[ 31   7  20   2  10  15  49  24  -8  26   3   7  27 -26 -11  12] -> (59).(37)
[-21   4  -8 -28 -26  -2  29 -44  23   8  -3 -10  33  17 -12  -8] -> (64).(36)
[ 11  11   5 -15  -1  11  56   1  -3  27   4  -6  36 -20 -16   7] -> (58).(45)
[ 27  41  -6 -18  22  25  82  30 -30  65  46   2  88 -76   9 -14] -> (64).(50)
[ 35   5  16 -17  28  11  54  30 -19  15 -30   7  37  -7 -19  31] -> (64).(50)
[ 15  -6  29 -12   8  -4  28   8  -9   1 -38   8  19  27 -47  27] -> (59).(51)
[ 15   6  24 -21  32   3  18  20 -28  20 -11   3  51 -10 -33  11] -> (65).(54)
[ 40  20  21 -14  40  17  54  52 -41  55  12  -3  65 -46 -22  16] -> (65).(48)
[ 15   3  14  -5  22  11  16  28 -16  18 -14  -4   6  -8  -9  16] -> (65).(54)
[ 52  -7  40  18  42  19  11  70 -28  -8 -48  12 -17  34 -24  61] -> (59).(51)
[ 17  16   6 -15  19   8  35  22 -17  13  -7   8  36  -5  -8  19] -> (64).(36)
[ -1  13 -11 -26 -11 -19  -2 -20  -4  11  16   9  52 -14 -24  -7] -> (64).(50)
[ 21  22   5 -13  26  13  45  29 -33  51  35 -11  62 -53 -12  -4] -> (65).(48)
[ 43  11  13  -3  23  14  31  39 -23  19  -5  -2  21 -11 -13  28] -> (58).(33)
[ 38   4  27  -2  21  14  48  39 -28  24  -1  16  47  -7 -25  17] -> (59).(51)
[ 43  10  10  14  35  12  22  60 -25  22   3  -6   4 -42   7  20] -> (65).(31)
[ 31  18   4   2   6  27  65  30  -7  29  13 -13  13 -23  -1  21] -> (58).(45)
[ -6  13 -14 -22 -23   1  40 -30  11  20  23  -4  31 -10  -4 -15] -> (64).(36)
[ 35   8  26  -1  31  13  41  47 -22  15 -28  -5  14 -12 -16  33] -> (65).(31)
[ 34   4  28 -20  26  16  40  35 -12   5 -37  -3   3  22 -33  48] -> (58).(33)
[ 35  10  20  -3  39   6  33  48 -27  14 -22  -5  20 -16 -15  32] -> (65).(31)
[ 26   7  27 -20  16  19  61  19  -8  12 -41  -6  26  25 -34  39] -> (58).(33)
[ 22   8  20  -8  16  13  32  23 -23  20   0  17  33  -3 -12   7] -> (59).(56)
[ 25  13   5  -7   4  15  50  17  -7  23   6 -12  20 -12 -10  27] -> (58).(45)
[ 21   7 -19  15  10 -20 -50  21 -19  -4  33  -1   4 -23   9  10] -> (58).(33)
[  2   1  14  -8  15   1  18   8  -9  11  -9  -6  22 -12 -18   3] -> (65).(54)
[-46  18 -11 -37 -11  -9  34 -27   3  18  13  18  69 -13 -24 -19] -> (64).(35)
[ 30  13  22  -4  14  13  50  28 -32  40  20  14  52 -30 -20   4] -> (59).(37)
[ 41   9  11  -7  44 -17 -34  55 -53  -4 -18  13  40  -2 -31  49] -> (65).(48)
[ 24  23   7 -26  10  11  67  14 -13  34   7   5  65 -31 -16   3] -> (64).(50)
[ 21   8   8 -18   3  15  43   8  -2  16 -12 -17  18  12 -23  32] -> (58).(47)
[ 31  25  11 -25  29   5  36  29 -25  15 -16  16  54   1 -17  28] -> (64).(36)
[ 11   3   9  -5 -12   5  29  -3   9   8  -2  -9  10   4 -14  17] -> (58).(45)
[  6   8  13 -15  16  10  34  10 -15  32  -1   2  37 -20 -16  -3] -> (65).(54)
[ 22  16  -5 -19   9   3  25  10  -9  15   0  -7  29  -2  -7  28] -> (58).(47)
[ 22   2  12  -7  10   2  16  22  -2   2 -20   0  11  18 -27  35] -> (58).(33)
[ 27  11   7  -9  16   3   9  26 -20   8  -8  -4  16   9 -17  40] -> (58).(47)
[ 29   7  27 -12  24  23  52  27 -10   8 -38 -15   5  25 -22  53] -> (58).(47)
[ 29  20   3  -7  18  17  54  25 -15  24   3  11  34 -20   1  31] -> (64).(36)
[ 20  29 -10 -15  11   1  31  18 -20  28  30  13  65 -44   0  -7] -> (64).(36)
[ 49  25  22 -20  58  14  49  69 -54  47   7   0  63 -44 -16  34] -> (65).(48)
[ 37   5  33   9  23  28  57  48 -20  11 -25   9   4   2 -30  32] -> (59).(37)
[ 21  -1  28  -2  31  17  -1  35 -19 -20 -39   0  -4  13 -17  29] -> (65).(54)
[ 22  22  11 -28  10  23  70  20 -10  32 -12  -7  51   5 -25  30] -> (58).(47)
[ 18   3  26   4  24  -2  16  25 -22   4 -38  -1  34   8 -39  34] -> (65).(31)
[ 50  33  16 -18  46  30  85  82 -40  35  -8  21  58 -42   4  17] -> (64).(35)
[ 30  19   6 -14  11  23  64  22 -12  24  -5 -12  32  -5 -16  28] -> (58).(45)
[ 32  -3  13  17  36  -2 -45  52 -31  -5 -11  -1 -17  -6   6  22] -> (65).(54)
[-17  -2   5 -32 -11  -7  18 -38   2  21  -1 -11  50  -2 -44  -9] -> (65).(31)
[ 15  -9  20  -1  11   9  19  15  -7   9 -15  10  -1  15 -21  12] -> (59).(56)
[ 12   3  29   1   7  28  55  17 -13  19  -5  14  27   0 -26   6] -> (59).(56)
[ 29  12  15 -19  22  14  47  29 -22  24 -15  -8  38  10 -25  43] -> (58).(47)

[-3  7  9 -8 -9  0  5  3 15  3  2 -6 -2  7  0  5] -> (16).(250)
[  3  -1  -8  14  11   0   0 -13 -10 -14  -2  -3   0  -2   3  -2] -> (17).(255)
[ -4   6   5 -12 -12   3  -1   3  10  12   5  -6   0   4   0   2] -> (16).(264)
[  4   2 -12  16  14  -3  -3 -10 -10 -16  -4   2  -2   2  -3  -1] -> (17).(255)
[-10   7  12 -15 -13  -1   2   3  14  14   5  -6   3   7  -7   4] -> (16).(264)
[  5   1  -6  12  12  -4  -4 -11  -9 -12  -3   3   6   1  -2  -3] -> (17).(255)
[  5   2   0  11  10  -2  -3  -5  -6 -12  -3   6   5   2  -4  -3] -> (17).(262)
[  4   9  -5  15  10  -3   5 -13  -1 -14   0  -5  -7   2  -4  -1] -> (15).(257)
[  4   6  -8  11   8  -5  -3  -9 -15 -10   2   5   1   5  -6  -7] -> (17).(255)
[  2   2  -5  11  11  -1  -2 -11  -9 -11  -2  -1   2   2  -3  -2] -> (17).(262)
[ -5   9  15 -13 -13  -1   4   3  18   8   2  -7   1   5   1   4] -> (16).(250)
[ -8   8   7 -15 -13  -2   2   4  13  15   6  -4  -1   5  -1   2] -> (16).(264)
[  4   5  -3  15  15  -5  -5 -12  -9 -16 -14   5   5   3  -7  -7] -> (17).(255)
[ 3 11 -9  6  9 -6  0 -4 -6  2  5  3 -5  1 -4 -8] -> (15).(249)
[  0   4   0  11  13  -5  -3  -6  -7 -12  -2   7   4   5  -6  -7] -> (17).(262)
[ 6 -5 -9  9 13 -5  1 -2 -5 -5 -1  4 -7  3 -4 -4] -> (15).(257)
[ -3  12  12 -15 -10  -4   1   8  14  13   0  -2  -2   8  -4   2] -> (16).(264)
[ -6   5   6  -8 -12   0   8   0  12   9   6 -14  -5   6   3   8] -> (16).(264)
[  6   7  -9  11  15  -8  -3  -9 -13  -9   0   6   0   2  -6 -10] -> (17).(255)
[  3   7  -7  11   9  -2   6 -10  -4  -9  -4  -6 -10   3  -1   0] -> (15).(257)
[  2   8  -5  10  10  -4  -3  -9  -7 -11   0   2   5   3  -3  -4] -> (17).(262)
[ -4  11   5 -12 -12   2   4   1  14  14   4  -8  -6   7  -2   3] -> (16).(264)
[  0  -4  -3  -1   9  -1  -3  -9  -9 -11  -3   1   4  -2  -4  -3] -> (17).(262)
[ 2  3 -1  4  7 -4 -5 -1 -2 -5  0  6  4 -2 -4 -6] -> (17).(262)
[ -5   9   8  -7  -9   0   4  -3  12   4   3 -10  -4   5  -2   5] -> (16).(264)
[ -4  10  12 -11 -13   0   3   2  18  10   2  -8   1   5  -2   5] -> (16).(264)
[ -1   5 -10   8   0  -4   5  -7  -8  -1   3  -7  -6  -3  -4  -3] -> (15).(249)
[  3   3  -3  11  12  -2  -3 -14  -7 -14  -3   0   5   3  -4  -1] -> (17).(262)
[ 3  3 -3  8 12 -5 -5 -4 -9 -9 -1  6  5  1 -4 -7] -> (17).(255)
[  4   5  -2  11   9  -3  -2  -5  -4 -11  -2   7   3   3  -4  -4] -> (17).(262)
[ -3   4   5 -14 -14  -1   2   6   8  14   4  -5  -3   1   1   2] -> (16).(264)
[-1  8 10 -6 -7 -3  6  8 16  5 -2 -3 -5  6 -1  4] -> (16).(250)
[  3   6  -1   8  11  -4 -11  -3  -6  -8  -1   7   5   7  -6  -6] -> (17).(262)
[ -6   4  10 -10 -13  -1   8  -1  16   5   3 -14  -6   2   1   9] -> (16).(250)
[  4   7 -10   7  13 -15   1  -5  -9  -2   1  10 -11   2  -4  -7] -> (15).(257)
[  4  12  -8  10  11  -6   2  -8  -5   0   2   0 -13   3  -5  -6] -> (15).(257)
[ -8   6   7 -11 -13   0   7  -2  11  14   4 -13  -3   0   1   7] -> (16).(264)
[  3   2  -7  11  16  -3  -2  -7  -9 -11  -2   3   1   2  -2  -7] -> (17).(255)
[ -5   6   9 -12 -12   0   2   0  10  12   6  -6   2   3   0   4] -> (16).(264)
